What can hang from each mark
z_219: z_240
z_218: z_47 z_168 z_222 z_231 z_240
z_47: z_219 z_231
z_222: z_240 z_374
z_374: z_222 z_231 z_240 z_871
z_168: z_47 z_172 z_219 z_231
z_871: z_172 z_222 z_374
z_240: z_218 z_222 z_374
z_231: z_172 z_219 z_222 z_374 z_871

Every row comes from one small tree of marks. The marks that hang from a mark follow it in brackets, in the order of their numbers. Every link used is in the known rows. Which tree was each row made from?
Each row is shifted at random along 6 fixed directions that mean nothing.
Known rows
z_168[z_47[z_231[z_374]] z_172 z_219]: [-204   -7  291   12 -224  225  387   19  172  -62  -56  109 -102  107
   56 -342  286  -16  -16  -98 -273   12 -181  -50   24 -174   30   -7
  271   65 -451 -198 -125   88 -160 -136   42   -3  -84 -155  225    5]
z_218[z_231[z_219[z_240] z_374]]: [-142   87  120  100   41  -25  -23 -148   54 -131   21  182  188  394
  568  129 -286 -132 -110 -186  352  -20 -230 -275  -33 -361   64   65
  115  -72  127 -144  -60  -36 -125   55  -44   51   92 -258   35 -141]
z_231[z_219[z_240[z_218[z_168]]] z_374[z_222]]: [  67 -175   18  -98  243 -223  208  300 -226  242  205 -127  -80   24
 -386  102  -34  -71  571  185  -52 -109  -50 -198  301  -29  288  162
  140 -114   68  498   -7  173  200  164   15   47   31  118 -249  129]
z_218[z_168[z_47[z_231] z_219] z_222[z_374]]: [ 259  313 -104  299  -83  228  103  -42  -34 -168 -239 -114 -375 -269
  -17 -233   38  -25 -218  119 -319 -214 -315  -76  -11  230  -20   -8
  532  273 -352 -479  -24   21   47   17 -256  -18  -89    6  -94  -76]
z_218[z_240[z_374[z_222 z_231]]]: [-257 -310   -6  -94   -7 -215 -155 -206 -136   16  146   53  480  149
  128  385 -330  -60  -47  -98   48  165   16   19 -157  333  -31  181
    6   54  249 -117 -111  127 -151 -112 -160   45   79   27   54 -115]
z_871[z_172 z_222 z_374[z_231[z_219] z_240[z_218[z_168]]]]: [ -78  -26   86 -365  179 -280 -561   17  -60  297  306  -75   96 -491
 -182  -63   65   80  101 -149  -41  -94  296  393 -449  250  105 -162
 -162  -37  603  240  -26  169  193 -185  808  204   92  225  -36  140]
z_231[z_374[z_222 z_871]]: [ 233  -57  127   52   -9  143  -24   25   63  -84   20 -151  118  247
  252  -18 -284 -110  220   96   20  161 -287 -191  -54  -66  150  -62
   74  112  118 -182  -62   31 -183   12 -165  353   75  -76  122  -70]
z_168[z_47 z_172 z_219 z_231[z_374]]: [-242  -83  433  134   42   11  327 -190 -131  -31  -11   54  -21  467
  -81  -74   34 -419  463   78 -212 -125 -334 -314  -90  -54  171  280
  511  -27 -329  -64 -296  399 -148 -245 -168   49   92 -179  -17 -106]
z_168[z_219 z_231[z_172 z_374[z_240[z_222]]]]: [-335   92  614 -189   14  -58  -44  -72  -56  238  153    8  118 -216
   -1  222  123  -63   55   48    6    6  239   53 -170   75  180  192
   56   -1  110  106  -95  206  153 -150   39  -39  145   77  -84   24]
z_47[z_219[z_240] z_231[z_374[z_222 z_871[z_172]]]]: [ -83   56  273 -262  -84  105  206   61  249   41   91 -174  -88  -87
    8  -16  -78  162   11  -28  -50  -62  123  116   17  -30  159  -14
   37  -22    0   44   22  -89   58  -85  181   69 -146  -21   -6   25]
z_871[z_172 z_374[z_222 z_240]]: [-332  -71  249 -156  109 -221 -502 -387   48  170  244 -100  302   18
  302  277 -191  -30  -84 -183  304   71  172  238 -562  116  -91 -108
 -286 -139  601  101 -134  116   73 -185  587  230  240   36  117  -62]
z_240[z_218[z_47] z_374[z_222 z_231[z_219] z_871]]: [ 209  -15   -6  -97   12    8 -182  206  -42  113   30 -155   57 -236
 -132  153   18   69   77  202  -50  256   82   86  111  370   91  -19
  -40  273  192   -5  -99  -51  -40   46 -460   14   43   99   31  117]
z_47[z_219 z_231[z_172 z_222[z_240] z_871[z_374]]]: [-552   66  234 -151 -117   62 -104 -356  234 -112   77  212  465  394
  321  238 -118  -41   -1 -286  214 -295  -22 -265 -187 -238   57  -43
   64 -311   19   18  136  163  -86  -11  469   -3 -143 -241  -60   -5]
z_218[z_47[z_231[z_871]] z_222]: [ -59  201 -136  530   51   84  -84 -339  167 -236 -100   -1  -32  656
  367  188 -388 -269   55   76  358 -293 -149 -490    6 -367  -36  103
  124 -239   32 -151  -75   -9  -92  275  -20  142   76 -150  -45  -69]
z_231[z_219[z_240[z_218]] z_222[z_374]]: [-316 -333 -212 -165 -147  -80  252   68   90   21   18  412  430  195
  239   21  206  128 -139 -385   81   65 -251  -80  228 -392 -128 -177
 -206 -131 -197  116  251    6 -172  118   44 -217  -70 -238  202 -144]
z_240[z_218[z_168] z_374[z_871]]: [ 314  -41 -362  -29   40  -10  -39   63 -332  -40 -120 -141 -145 -240
 -365 -228  -43   47    9  182 -216   22   41  101   16  455 -105  -29
   -4  168 -108   10   -2 -121   60   35 -377 -151  -23   92 -109   97]
z_240[z_218[z_222 z_231[z_219 z_871]] z_374]: [ -82   65  -40   78  135 -197 -161  204 -122  265   61  126 -163 -294
  -66  -28   40   24   45  270  251   76  473   38  289 -203  148  108
 -292 -164  298  367   -6 -129  242  372  -96  -63  233  213 -253  323]
z_871[z_374[z_222[z_240] z_231[z_172 z_219]]]: [-120    4  175  -19  167  -21 -353 -262  107  253   10 -142   84  199
  -25  329  134 -125  147  -26  293  -30   75  -23 -102  -69  -40  -77
 -235 -272  381  376   33  188   85   46  504   94  183   71  155   46]
z_219[z_240[z_218[z_47] z_374[z_231 z_871]]]: [  -2  -11   39  157  -16 -188  -32  211   71   10  244   74  105  243
  512   36 -126   12  -74    4  485  433  178   -6  156 -331  -30   41
 -415  -41  345    3 -194 -398  -91  179 -269  271  142  -19   93  -55]
z_374[z_231 z_240[z_222]]: [ 206  -40   34 -178   59 -142 -142   13  -59   44   72 -158  181 -209
  -97  276 -189   19   61   45 -153   32  119  237 -246  456   33    2
   -5  208  223  -93  -28   54   -6 -306 -109   96  -47  207  -61 -102]
z_218[z_222[z_240[z_374]]]: [-387 -254 -128 -212 -112 -271  -74 -173 -231  104  107  303  560 -217
  142  148 -215  109 -289 -214  -19  329  137  270 -125  195 -197  -35
 -121   23   97 -143   96  -33  -71  -66   87 -182  157   -6  -29 -124]
z_168[z_172 z_231[z_219]]: [ 169  135  147   37  -86  105  175  132   78  -47 -133  171 -270 -232
  -86 -437  234   15   17   51 -311   80  -99  136   95  -82  161   43
  252  144 -283 -167    3   20  -88 -209  219   76  -66   71   53    1]
z_219[z_240[z_218[z_47] z_374[z_231[z_172 z_222]]]]: [ 318  -41 -208  -60   77   13   63  253 -138 -108  -43  -55 -240  -79
 -320   -2   65   10   83  112   23  -67   18  -65  262  117  -69   90
   -9   28  -49  115   -7  -72  101  -28 -310  -94 -247  115 -196    0]
z_219[z_240[z_374[z_231 z_871]]]: [ -19 -390   74 -122  115 -299  107  -27 -213  -26  140   26  301  296
  -30  124 -348 -235  329   40   11  184  -44  -75  -56  155   63  154
  -89   23  133   92 -150   13 -189 -265 -299  180   -3  -29  -95 -191]
z_47[z_231[z_222 z_871]]: [   9  -60   99 -204 -123  129   89   23   78 -199    5  182  251   28
  102 -183 -166  -43  167  -78 -243 -173 -107 -132 -107  -83  179  -23
  210   61 -150 -147   90  101 -165 -162  173   57 -252  -95  -58  -30]
z_218[z_47[z_219] z_168 z_222[z_374] z_240]: [ -84  209 -274  522   10 -101  -68   21 -140   74  199   89  -72 -165
   -8  201 -197    1 -225   84   25  -52   59  -42  112   78   89  200
  269   24   -7 -145   77 -123   98  509  198   51  118  150 -235   68]
z_219[z_240[z_218 z_222]]: [ 617   95 -270  335  133 -165  134  404 -136 -208  -52 -194 -610  -24
   39 -172 -187   64   75  288  181   80   31  -94  267  -27  -25  157
   -6  -24   98   15  -82 -288  187  -13 -358  264 -147  151 -420   21]
z_168[z_231[z_172 z_222[z_240[z_218 z_374[z_871]]]]]: [-342   42  134  -38 -141   24 -189 -248   87 -198  -12  245  509  295
  537  144  -48  -28 -165 -242  239  125 -163 -152 -125 -212  -94   -2
  -45  -56   64 -309  -16   12 -179  -75 -114  -57  109 -222  163 -202]
z_168[z_172 z_219 z_231]: [-201   -3  341  112 -118  -87  134 -262 -103 -159  -44  198  142  125
  205 -121  -70 -174   -1  -71 -217   88 -201  -12 -302  198  107  186
  430  158 -211 -348 -230  173 -202 -464 -123   44   49 -172   18 -251]
z_47[z_219[z_240[z_218 z_222[z_374[z_231[z_172]]]]]]: [ -95 -162 -215   97  -67 -169  194   87   28 -160  -33   58   24  352
  171  179  -89   59  -69 -116  208   22 -122 -120  154  -24  -54   73
  -48 -136  -91   58   41 -102 -119   37 -167   59 -152  -91 -105 -101]
z_222[z_240[z_218[z_47[z_219]] z_374]]: [  29 -207 -473  157  228 -283   43   -4 -298  162   25  -34    8  317
 -390  160  -71    4  258  121  147   59  181  -67  158   12 -191   31
 -268 -318  -15  428  109  -99  167  342  154 -171   55   84 -263  154]
z_871[z_172 z_374[z_231[z_219 z_222] z_240[z_218]]]: [  85 -157  -27 -176  280 -123 -323  -79  -42  138  136 -148  -28    5
 -304  118   74 -142  424   26   20 -170   88   -5 -281   93  110 -169
 -172 -183  392  391  -14  227  149 -168  539  202   -7  170  -81   92]
z_240[z_218[z_168] z_374[z_231 z_871[z_172]]]: [ 289  121 -210   32   69   91 -302   72  -49  -12  -45 -233 -262 -193
  -38 -124   91   32  -84  155  130  152  167  156  -19  139  -92 -125
 -280  117  258   28 -103 -238   79  116 -205   96   98  176   88  123]
z_374[z_231[z_172] z_240[z_218] z_871]: [ 659  245  -59   50  116  178 -196  108  183  -73 -130 -448 -255 -104
 -420   57  147   -2  252  322 -161 -148   44   55 -105  306   79 -202
 -101  135   83   -7   37    6  112 -176 -211  170  -49  268   71   -4]
z_219[z_240[z_222 z_374[z_231]]]: [ 294 -150  -50  -63   39 -158   65  231 -196 -174    1  -32 -133 -127
  113   -1 -310    2  -45   91   50  244  -41   19  121  226  -22  184
   44  206  135 -208 -135 -158  -53 -258 -518  218 -198   92 -288 -120]
z_168[z_47 z_219 z_231]: [-100  114  404  -36   78   12  183 -265 -122  220 -119 -126 -215  -24
 -359   65  237 -249  156  126 -251 -279  107   93 -200  295  -54  196
  236  -19 -225  216 -138  350   83 -273    1 -302   49  -41  -48   27]
z_218[z_231[z_374[z_240]]]: [ -81 -162    4 -287  -70  -13   51   47 -132   23   95  223  410 -147
   16 -111 -159   60  -37 -201 -272   57  -33  171 -210   45  128  -63
   76  143 -109 -131   98    4 -128  -28  265 -153    9  -53  141  -87]
z_222[z_240[z_218] z_374[z_231[z_219] z_871[z_172]]]: [ 128 -256 -272 -277  117   -8 -139   76 -104  281  -33  -40  177 -245
 -487  106  335   72  119    7 -138  280  111  350  -34   59 -174 -325
 -394  -13   28  351  351   -6  135  104  302 -269  210  138  118   10]
z_374[z_222[z_240[z_218[z_168 z_231[z_219]]]] z_871[z_172]]: [-117  128 -165  307  137  -17 -369 -321  178   19  -41 -259  116  316
  230  356  -29   15  -62  -43  341    5  -72  -42 -155 -184 -156 -172
 -268 -155  297   78    2  -48   75  235   60  -71  410 -129  285  -63]

Write each row's tree
[-194 -203  -81   97 -108 -184  -89 -110 -147  -85  132  176  344 -123
  218  124 -399   -4 -224    3  -34  292   40    7  -74  248    4  122
   52  128  152 -383  -59  -38 -150  -68 -305  140  134   21  -80  -95]
z_218[z_222 z_240[z_374[z_871]]]
[ -10  307  -39  359  152  -68 -293 -157   88  -39  -16  -75 -166  426
  449  235 -161  -74  -52  151  689  -75  182 -355  145 -257 -120  136
 -173 -266  400   99 -189 -205  158  308 -258  114   87   -5 -225  188]
z_240[z_218[z_47[z_231[z_219 z_222]]] z_374]
[-351   99  224  221  -10  -56  152 -104    5 -114   80  -13   -7  304
  181  128  -17 -180   54  -51   71 -275 -150 -316  -18 -121   39  228
  249  -61 -171   -5 -185  123  -38   31 -150    7  -11 -176  -56  -42]
z_218[z_168[z_47[z_231[z_172 z_871]] z_219[z_240[z_222]]]]
[ 238 -133 -245  216  238  -67  179  118 -120   67 -215  -13 -373   78
 -391  -54   49 -101  204  165  -63 -196  -36 -118  271 -189   51  117
  -46 -157 -189  374  158  -12  105  183   71 -170  -12   52 -160   64]
z_218[z_231[z_219[z_240[z_222[z_374]]]]]
[ 288 -214 -307 -232  -43  264   98  193  -81    1 -169   -6 -218 -391
 -708 -179  249  102  -54   90 -417  -65   71  151  196  228  -75  -53
  -67  113 -321   58  253   99   23   27   43 -195 -264  236   57  131]
z_218[z_240[z_374[z_231[z_172 z_871]]]]
[-566 -370  250  151  -85 -258  326 -239 -131 -121   54  145  282  481
  184  194 -117 -238   37 -119    9  138 -276 -219  -36  100 -130  258
  173   25 -230 -156 -329  187 -286 -337 -704  -21   96 -330   12 -232]
z_168[z_47 z_172 z_219[z_240[z_222 z_374[z_871]]]]
[  97   71  310 -261   24  227  -57  200    9  154  190  116   80 -200
    6  -60   -4 -128  269   97   54  -75  113  -83   82 -347  219  -51
  -56  -27  189  217  143  156   73  140  184  143  -40   84 -149  183]
z_231[z_222 z_374 z_871]
[ -47  197  -87  196  193  105  -10 -504  344  -66 -301 -197 -241  725
   30  168  -93 -183   93  -31  421 -724  -86 -410   68 -458 -236    1
 -115 -501   21  273   93  186  127   89   53 -122  -38 -195   20  -22]
z_47[z_231[z_219[z_240] z_871[z_222]]]
[-138  165  -75  286   -6  310 -116 -379   33 -192 -217 -134  133  348
   99  191  -13 -104 -133 -137   -2 -287 -458 -345 -133  -70  -26  -64
  263   36 -244 -244   22  129  -71  214 -197 -258  169 -299  338 -185]
z_218[z_168[z_219] z_231[z_172 z_374[z_222[z_240] z_871]]]
[ -55  286  558   52    0   67  -15  230  260   30  188   78 -165   20
  252 -268   31 -147  292  140   72  -48   -3 -159  109 -445  316  143
  269  -18  134  -77 -173  121  -11  -11  214  451   32   54 -155  216]
z_168[z_47[z_231[z_219 z_374 z_871[z_222]]] z_172]
[  91 -170 -390  299  103 -251  -49 -117 -309 -223   16  -18  293  456
  193   54 -354  -72  161   25   77  243 -314 -305 -115  124  -94  -41
   51   20   -1 -259  -91 -109  -94   59 -402  135  112 -161 -134 -156]
z_222[z_240[z_218[z_168[z_219]] z_374[z_871]]]
[ 285  206 -320  236  -20   46   39   44 -102  -29 -134 -122 -361 -118
  -87 -226  186  125 -184   52  -37 -100   49   80   -5  138 -146  -97
   -9    9 -142   63   16 -148  136  138  -11 -133  -22   35   25   81]
z_240[z_218[z_168[z_219]]]
[ 336  171 -177    3   37  233 -126  263  250  142 -152 -237 -253 -225
 -398  165  501  222   23   98  -56   -2   13  107  297  -23  -27 -204
 -136   16  -29  216  213   28  152  220  217 -131  -44  211  217  137]
z_374[z_222[z_240[z_218[z_47]]] z_231[z_172 z_219]]
[-275 -124  -93 -206 -157   91  124 -354  124 -369 -130  106  290  395
  140   39 -318  -36  -47 -279 -160 -315 -289 -168 -332  160  -11  -74
  318  -17 -307 -252   72  180 -283 -266  183  -48 -322 -313  -24 -132]
z_47[z_219 z_231[z_871[z_172]]]
[-131 -181 -130  266   77 -366  -25  346 -170  -74  252   97  -34   67
  400  -98 -232   43    5   50  342  382  153  -65  200 -339  113  204
 -320  -54  288   64 -214 -425   -3  266 -262  246  198   13 -126   28]
z_219[z_240[z_218[z_168 z_231] z_222 z_374[z_871[z_172]]]]
[-290   64   44 -210 -148   99  133 -382  160  -98 -125   57  215  250
   52  113 -172   11 -135 -193  -51 -375   31   -8 -213  138  -71  -31
  145 -117 -226   -9  127  120 -115 -128  184 -225 -210 -209   -4  -23]
z_47[z_219 z_231[z_871]]
[-373 -128  290  453    1 -208  418 -170  156 -197   70   78   -5  873
  342  -31  -69 -300  323  -44  132  -80 -293 -455   15 -404   74  251
  218 -241 -233  -50 -365   91 -212 -173 -134  278   35 -271   43 -185]
z_168[z_47[z_231] z_172 z_219[z_240]]
